In the rows, zero is written as 128.
Each row of numbers stands for one node and depends on some of the facts below. Use the named rows to name the rest.

Known rows:
q_647: [143 118 132 111 121 106 174 116 146 156 102 140 122 149 111 102 102 114
 112 147 116 113 147 125 138 129  84 161 159 101 122 136 133 157 135 154
 127 129 126 131 125 144]
q_153: [ 87 131 194 113 132 122 169 135  80 230 121 172 142 107 111 114 126 119
  49  97 129 128 134 102 106 145 117 156 130 137 173 156 118 144 126 138
 131 156  85  84 135 136]
q_707: [138 127  94  78 115  84 135 149 169 156 110 155 121 119 106 127 115  89
 117 126 101 105 127 143 140 120 101 116 145  95  98 111 125 153 111 157
 130 129 148 130 128 108]
q_617: [106  53 140  68 124 160 133 136 183 148 167 105 103 108 106 123 147 127
 126 149 146  71  91 151 104  74 140  58 101 127 142 119 174 154 159 177
 117  84 114 118 186 156]
q_365: [101  79 101 124 151 142 113 128 152 197 202  89 135  69 126  93 164 193
 126 153 187  62 137 106 162  87 131 109 130  83 135 137 135 173 153 168
 111 155 180  93 162 135]
q_671: [137  86 139 139 151  60 118 122 112 181  78 141 161 181 144  59 106 121
 138 104 113 138 139 108  97 103 128 151  90 123 152 156  99 130  97 120
 105  56 170 117 134 146]
q_294: [114 112 162 100 130  57 160 113 110 208 103 169 142 126 104 112 112  98
  95 111 101 147 134 152 118 135 113 176 166 122 122 145  87 154 116 138
 163 120 127  97  91 142]
q_114: [122 134 124 116 133 111 144 119 136 189 125 145 138 100 138 111 109 137
 110 126 117 107 127 121 154 129  93 160 143 106 121 138 115 158 129 143
  94 164 132 105 119 113]
q_138: [117  97 123 138 139 140 145 138 168 129 106 147 104 140 156  74 114 111
  92 121 104  90 110 102  94 122 111  95  77 150 144 109 180 156 143 151
  66 107  99 119 170 134]
q_628: [180  96 147 113 129  76 124 109 116 183  69 162 170 182 141  96  96 104
 143 113 110 136 107 139 109  75 109 174 107 120 130 142  73 143 107 140
 119  42 155 125 156 155]
q_788: [145 112 165  85 114  92 197  88 113 210  95 153 148 130 115 131 102  91
 108 125 123 153 120 165 118 109 101 168 174 127 125 156  87 141 132 140
 155 111 110 107 109 132]
q_404: [115 143 105 121 157 119 150 168 122 150  98 153 105 129  76  99 150 121
  88 106 130  92 118 152 127 112 126 115 155 121 118  91 150 128  99 139
 132 151 141 143 141  96]
q_183: [ 94 135 122 162 132 139 129 106 156 189 139  90 140  91 129  85 127 166
 104 146 157  68 150 108 152 133 103 170 150 104 126 124 160 171 135 167
  99 195 168 125 134 136]
q_787: [132  64 103 100 128 159 150 106 159 180 182  75 130  81 138 109 138 176
 145 175 189  75 125 135 163  72 121 101 139  87 131 143 141 160 169 165
 103 136 148 117 171 133]
q_6: [ 96 132 160  95 127 128 134 156 144 164 117 172 120 123 105 122 117 101
  83 112 100 104 108 125 110 145 106 138 108 130 141 119 143 163 128 157
 114 139  95 107 151 150]
q_215: [139  85 141 121 139  69 137 107 112 166  81 136 152 179 161  66  99 120
 151 108 112 148 138 116  94  95 118 147  92 134 159 151 108 125 100 109
  85  55 150 123 126 131]
q_623: [165 102  91 141 135 118 155 102 175 135  92 126 123 135 168  82 110 117
 124 138 109 101 112 129 133  97  91 131 120 120 105 109 128 162 149 155
  76  96 133 126 155 133]
q_384: [132 118 126 106 102 140 145  97 187 151 118 112 130 119 122 127 103 117
 132 164 123  91 109 156 143 108  87 162 149 111  99 105 145 172 145 168
 113 151 141 144 135 141]
q_272: [122 118 131 115 120 133 151 106 175 139 125 108 109 144 108 111 100 134
 137 175 123  88 138 135 152 123  87 158 153  93 114 111 154 177 145 176
 125 151 147 148 135 153]

Facts:
q_108: Φ 583; Ψ c
q_114: Π q_260 q_6; Φ 583; Ψ a
q_124: Φ 583; Ψ e
q_128: Φ 583; Ψ d
q_130: Φ 686; Ψ a
q_137: Φ 686; Ψ e
q_138: Φ 790; Ψ e
q_147: Φ 583; Ψ g
q_153: Π q_163 q_4 q_54; Φ 790; Ψ d
q_154: Φ 790; Ψ b
q_155: Φ 583; Ψ f
q_163: Φ 583; Ψ c
q_164: Φ 686; Ψ d
q_168: Π q_707; Φ 583; Ψ c
q_172: Φ 583; Ψ b
q_181: Φ 583; Ψ d
q_183: Π q_987 q_678 q_197 q_181 q_478 q_849; Φ 583; Ψ f
q_189: Φ 686; Ψ e
q_197: Φ 790; Ψ f
q_215: Φ 583; Ψ g
q_222: Φ 583; Ψ d
q_227: Φ 686; Ψ d
q_229: Φ 583; Ψ g
q_237: Φ 790; Ψ e
q_240: Φ 790; Ψ b
q_244: Φ 686; Ψ b
q_260: Φ 583; Ψ g
q_264: Φ 686; Ψ g
q_272: Φ 583; Ψ f
q_274: Π q_229 q_374 q_215 q_539; Φ 583; Ψ e
q_286: Π q_940 q_397 q_647 q_982 q_32 q_272 q_497 q_336; Φ 583; Ψ g
q_293: Φ 583; Ψ b
q_294: Φ 583; Ψ d
q_299: Φ 583; Ψ e
q_30: Φ 583; Ψ g
q_303: Φ 583; Ψ f
q_319: Φ 790; Ψ f
q_32: Φ 583; Ψ g
q_329: Φ 583; Ψ c
q_336: Φ 583; Ψ e
q_344: Φ 583; Ψ f
q_345: Φ 583; Ψ a
q_350: Φ 583; Ψ b
q_352: Φ 686; Ψ d
q_365: Π q_163 q_45 q_294 q_407 q_520 q_678 q_30 q_630; Φ 583; Ψ c
q_367: Π q_319 q_630 q_189 q_32; Φ 583; Ψ b
q_369: Φ 686; Ψ b
q_374: Φ 583; Ψ d
q_375: Φ 583; Ψ c
q_384: Φ 583; Ψ f
q_397: Φ 583; Ψ g
q_398: Π q_940 q_229 q_319 q_303 q_137; Φ 583; Ψ g
q_4: Φ 583; Ψ g
q_402: Φ 790; Ψ b
q_404: Φ 686; Ψ b
q_405: Φ 583; Ψ c
q_407: Φ 583; Ψ d
q_411: Π q_855 q_397 q_130 q_44 q_811 q_628 q_707 q_454; Φ 583; Ψ c
q_430: Φ 583; Ψ c
q_435: Π q_940 q_987 q_30 q_811 q_172 q_843 q_476; Φ 686; Ψ e
q_439: Π q_855 q_664 q_294 q_967 q_628 q_75 q_843; Φ 583; Ψ a
q_44: Φ 686; Ψ a
q_448: Π q_97 q_430 q_124 q_868 q_572 q_108; Φ 583; Ψ g
q_45: Φ 583; Ψ c
q_452: Φ 686; Ψ c
q_454: Φ 686; Ψ f
q_471: Φ 583; Ψ g
q_476: Φ 686; Ψ a
q_478: Φ 686; Ψ c
q_490: Π q_138 q_293 q_731 q_215 q_124 q_137 q_752; Φ 686; Ψ f
q_497: Φ 583; Ψ d
q_50: Φ 583; Ψ c
q_505: Φ 583; Ψ c
q_513: Π q_264 q_617 q_763 q_823 q_868 q_75 q_137; Φ 686; Ψ e
q_514: Φ 583; Ψ d
q_520: Φ 583; Ψ g
q_528: Π q_264 q_593 q_452 q_847 q_735 q_671 q_124 q_630 q_539 q_454; Φ 583; Ψ f
q_539: Φ 583; Ψ b
q_54: Φ 686; Ψ d
q_545: Φ 583; Ψ a
q_56: Π q_628 q_691 q_350 q_344 q_788 q_75 q_336; Φ 583; Ψ e
q_572: Φ 686; Ψ c
q_573: Π q_545 q_664 q_967 q_227 q_707 q_891; Φ 583; Ψ f
q_579: Π q_628 q_350 q_384 q_936; Φ 583; Ψ d
q_592: Π q_471 q_735 q_30 q_630 q_244 q_497 q_402; Φ 686; Ψ f
q_593: Φ 583; Ψ f
q_6: Φ 790; Ψ a
q_604: Φ 583; Ψ f
q_605: Φ 686; Ψ b
q_611: Π q_452 q_237 q_967 q_44; Φ 583; Ψ b
q_612: Φ 583; Ψ c
q_617: Φ 790; Ψ c
q_623: Φ 583; Ψ e
q_628: Φ 583; Ψ g
q_630: Φ 583; Ψ d
q_638: Π q_897 q_369 q_345 q_700 q_128; Φ 583; Ψ g
q_646: Φ 686; Ψ b
q_647: Φ 583; Ψ a
q_659: Π q_240 q_404 q_604 q_873 q_671 q_303 q_811 q_849; Φ 790; Ψ d
q_664: Φ 790; Ψ b
q_671: Φ 583; Ψ g
q_672: Π q_293 q_763 q_407 q_735 q_155 q_329 q_227; Φ 583; Ψ b
q_678: Φ 583; Ψ f
q_679: Π q_605 q_514 q_375 q_124 q_352; Φ 686; Ψ d
q_691: Φ 583; Ψ e
q_700: Φ 583; Ψ a
q_702: Π q_951 q_855 q_873 q_407 q_985 q_352 q_172; Φ 583; Ψ c
q_707: Φ 583; Ψ b
q_716: Π q_790 q_823 q_894 q_352 q_691; Φ 583; Ψ f
q_731: Φ 583; Ψ b
q_735: Φ 686; Ψ b
q_75: Φ 686; Ψ d
q_752: Φ 686; Ψ e
q_763: Φ 583; Ψ d
q_776: Π q_612 q_155 q_853; Φ 583; Ψ d
q_780: Π q_855 q_260 q_897 q_735 q_802 q_405; Φ 583; Ψ f
q_782: Π q_147 q_50 q_32 q_154 q_164; Φ 583; Ψ c
q_787: Π q_222 q_229 q_941 q_350; Φ 583; Ψ c
q_788: Φ 583; Ψ d
q_790: Φ 583; Ψ g
q_802: Φ 583; Ψ b
q_811: Φ 686; Ψ e
q_812: Π q_617 q_299 q_691 q_623; Φ 583; Ψ f
q_823: Φ 686; Ψ c
q_843: Φ 686; Ψ a
q_847: Φ 583; Ψ a
q_849: Φ 686; Ψ e
q_850: Φ 583; Ψ a
q_853: Φ 583; Ψ a
q_855: Φ 583; Ψ e
q_862: Π q_612 q_44 q_154 q_646; Φ 583; Ψ g
q_866: Π q_97 q_967 q_700 q_853; Φ 686; Ψ d
q_868: Φ 583; Ψ g
q_873: Φ 790; Ψ d
q_891: Φ 583; Ψ a
q_893: Π q_128; Φ 583; Ψ a
q_894: Φ 583; Ψ a
q_897: Φ 583; Ψ e
q_925: Π q_293 q_572 q_454 q_891; Φ 790; Ψ a
q_936: Φ 583; Ψ g
q_940: Φ 583; Ψ d
q_941: Φ 583; Ψ e
q_95: Φ 583; Ψ c
q_951: Φ 790; Ψ c
q_955: Π q_374 q_985 q_707; Φ 583; Ψ e
q_966: Π q_505 q_319 q_181; Φ 686; Ψ g
q_967: Φ 583; Ψ f
q_97: Φ 583; Ψ b
q_982: Φ 686; Ψ c
q_985: Φ 686; Ψ g
q_987: Φ 583; Ψ a
q_989: Π q_181 q_850; Φ 583; Ψ a

Rows to name:
No name comes twice in this set of rows, the named rows included.
[123  61 112  68 146 127 140 134 160 130 185 111  96 146 105 107 129 167
 174 187 148  65 145 119 165  86 107 102 144  63 130 134 144 177 152 164
 124 103 152 110 153 161] : q_50
[136 122 156 168 184 141 138 130  38 196  98 150 146 176 128  45 130 170
 106 100 157 120 134 109 112  74 136 172 118 142 181 149 109 125  86 107
  92  93 137 127 170 124] : q_966
[ 88 137 156 113 125 148 160 141 133 189 132 151 130  95 143 114 109 129
  79 117 121  98 121 108 112 137 108 131 102 142 158 134 147 144 135 141
  75 170  80  98 158 117] : q_925
[124 152 108  84 148 138 159 170 101 134 119 180  81 148  71 118 124 128
 112 133 108  92 115 143 146 105  91 120 159 104 132 102 140 141  96 125
 115 144 112 131 157  93] : q_646
[118  75 104  91 138 134 108 116 169 174 187 102 129  84 125 115 147 171
 153 165 163  63 111 137 157  78 124 101 126  82 113 127 124 173 157 165
 103 125 157 105 159 136] : q_168
[170  90 145 127 133  82 129  95 107 187  73 134 175 166 163  80  96 120
 142 109 122 145 121 132  96  74 117 152 105 132 144 153  92 133 111 126
  97  56 151 124 149 129] : q_790
[ 74 146 138 147 153 184 158 104 131 156 141  97 100  92 122  90 127 178
 115 133 153  79 109 145 151 106 111 135 130 147 136 108 186 140 129 110
  54 184 113 131 139  83] : q_490
[160  80 145 122 134  72 148 109 111 173  69 136 154 198 150  61 102 116
 144 108 119 147 137 119  95  83 120 150 107 128 153 159 103 131 107 130
 112  46 157 136 148 155] : q_229
[136 100 147 139 140  94 135 100  88 211 108 138 173 139 188  76  97 163
 146 107 131 142 137  88 127  94 109 147  79 136 171 175  84 124 106  97
  45  95 133 107 147  95] : q_448
[ 81 120 151 127 124 150 124 148 178 151 124 117 115 126  97 104 135 115
  87 133 125  73 122 123 104 143 118 146 119 131 136 106 198 173 135 179
 127 157 138 135 151 164] : q_197
[103  61 111  65 136 114 117 138 180 129 183 111  95 126 106 120 130 160
 186 180 130  69 119 134 163  89 112  95 125  76 117 122 130 174 146 155
 111  95 147  99 142 147] : q_612
[139 110  88 128 144  90 109 132 175 130 111 165 117 138 161  98 109 131
 131 136  83  90 110 120 146 114  91 142 101 106  99 103 111 180 131 155
  77 105 131 106 143 145] : q_897
[139 128 159 102 112 109 201  89  95 248 119 147 165  98 135 125 106 124
  88 123 145 145 127 136 140 113  98 176 174 120 140 174  78 142 138 131
 134 151 106  93 123 116] : q_579
[ 96 112 191 100 125  98 160 148 109 207  93 172 135 125  94 107 131  82
  53  84 116 133 113 135  80 139 133 151 131 156 150 137 130 147 121 148
 162 117 104  93 120 150] : q_873

The same nodes again, as new rows of numbers:
Known rows:
q_130: [121 138 122 119 114 107 120 116 122 148 132 123 152 125 121 146 127 134
 103 123 112 112 110 141 140 123 117 161 129 129 122 124]
q_293: [121 120 122 128 111 108 121 114 125 123 134 121 137 127 122 119 113 121
 104 121 132 152 114 140 118 123 131 117 107 135 121 125]
q_985: [156 152 134 121 133 144 130 125 157 133 135 122 131 124 121 134 115 162
 150 145 128 143 112 122 185 133 127 138 118 123 120 130]
q_45: [117 117 122 142 112 108 135 123 119 119 123 150 136 125 146 129 123 121
 102 119 128 116 112 141 115 123 113 117 105 145 119 128]
q_593: [118 120 126 121 113 159 136 114 134 125 137 121 125 125 117 124 112 122
 160 123 129 134 123 112 144 125 148 149 142 121 123 123]
q_672: [123 120 126 145 112 104 117 117 124 123 120 119 118 139 122 119 136 120
 112 121 129 126 134 174 115 125 127 115 161 126 151 122]
q_6: [115 134 125 121 113 137 112 114 125 169 147 120 142 130 161 163 116 122
  99 135 166 111 128 110 121 126 118 138 145 119 118 123]
q_573: [118 121 149 124 121 127 132 114 132 127 121 118 115 125 116 121 127 121
 181 134 124 115 154 143 117 142 147 135 200 119 149 123]
q_716: [125 119 136 126 133 124 124 114 142 127 123 118 115 124 118 120 124 120
 181 139 117 117 147 152 119 142 159 142 201 120 144 123]
q_843: [124 137 125 117 117 112 119 115 123 150 134 125 153 125 121 149 128 134
 102 123 112 111 112 139 142 125 116 159 136 130 121 125]
q_163: [117 119 120 160 114 105 141 132 120 118 120 176 140 125 128 121 120 118
 102 122 138 112 108 160 116 121 116 115 102 142 118 124]
q_735: [138 137 125 121 111 109 113 117 136 148 140 121 154 140 130 121 120 139
 100 120 122 128 109 148 132 123 117 119 109 142 128 119]
q_678: [117 119 135 120 112 164 146 116 127 125 141 120 129 125 119 125 112 122
 151 121 139 120 131 109 154 127 142 140 164 122 121 122]
q_137: [145 149 123 121 164 145 119 148 122 123 126 149 136 124 122 145 145 149
 115 137 111 113 110 109 136 126 118 153 107 123 122 122]
q_545: [117 120 119 121 114 125 127 115 124 125 129 120 130 125 121 132 114 120
 128 124 119 119 120 121 120 125 123 144 126 123 122 126]
q_628: [133 119 123 122 129 160 145 117 142 119 133 120 117 123 120 122 112 127
 178 135 140 164 118 110 151 130 138 122 111 122 121 144]
q_893: [113 119 160 147 111 139 113 112 121 138 122 119 110 161 123 145 161 120
 102 131 131 109 149 120 118 134 118 121 156 118 152 139]
q_274: [131 120 123 142 164 126 129 142 121 119 118 132 115 125 120 122 159 122
 155 138 112 111 167 112 114 139 126 122 132 121 136 124]
q_32: [119 126 138 121 117 156 163 122 124 121 128 120 114 124 120 125 112 134
 182 124 146 165 128 110 152 126 118 119 107 122 121 151]

Rows to name:
No name comes twice in this set of rows, the named rows included.
[115 121 132 148 112 179 112 117 123 120 134 123 115 153 138 123 122 129
  99 123 133 124 123 104 115 127 132 118 100 122 129 146] : q_128
[130 120 160 129 116 127 146 117 128 129 122 120 116 126 117 120 121 122
 162 127 134 111 174 123 123 152 138 128 229 122 122 122] : q_183
[114 141 150 118 118 146 179 131 125 120 121 120 115 124 117 121 113 136
 193 123 147 177 131 112 150 124 116 119 104 128 143 168] : q_147
[116 117 129 128 115 107 125 112 123 128 119 122 118 125 119 123 142 121
 142 123 116 111 150 161 114 124 122 131 189 122 138 123] : q_439
[116 120 168 151 113 169 120 116 131 120 120 118 111 143 121 129 139 132
 157 151 148 129 146 112 135 164 125 119 139 116 149 156] : q_638
[120 122 159 121 129 128 156 129 124 120 119 119 113 125 119 119 133 128
 201 138 141 148 154 139 122 146 119 121 146 122 163 150] : q_862
[153 130 122 121 113 102 114 116 150 143 137 124 162 135 130 122 121 134
 102 122 113 138 109 160 125 124 130 123 108 137 131 120] : q_605
[153 145 126 124 174 113 115 151 123 127 120 138 116 129 121 131 186 141
 133 152 111 107 135 130 117 135 118 143 131 122 150 123] : q_513
[130 151 134 118 118 142 122 115 148 146 136 120 142 125 117 136 116 149
 134 131 114 117 112 118 175 123 138 167 145 122 127 123] : q_454
[115 120 157 134 114 149 121 112 130 130 122 119 115 132 119 122 127 121
 156 135 130 111 154 123 122 149 145 131 193 120 143 125] : q_780
[150 148 136 123 164 113 121 163 121 128 119 139 117 128 121 138 185 146
 125 145 112 112 143 119 115 138 118 133 139 122 141 120] : q_435
[143 121 139 122 111 123 157 119 121 128 151 120 140 122 124 154 114 121
 103 121 136 110 178 108 120 128 116 133 201 154 114 121] : q_850
[141 145 153 120 133 109 114 117 150 149 121 118 117 133 117 124 153 141
 153 146 113 111 126 161 146 143 139 155 202 120 155 119] : q_490
[146 149 140 133 148 106 115 155 126 133 120 124 115 155 122 119 182 149
 103 137 111 110 130 124 116 132 123 119 109 121 166 123] : q_866

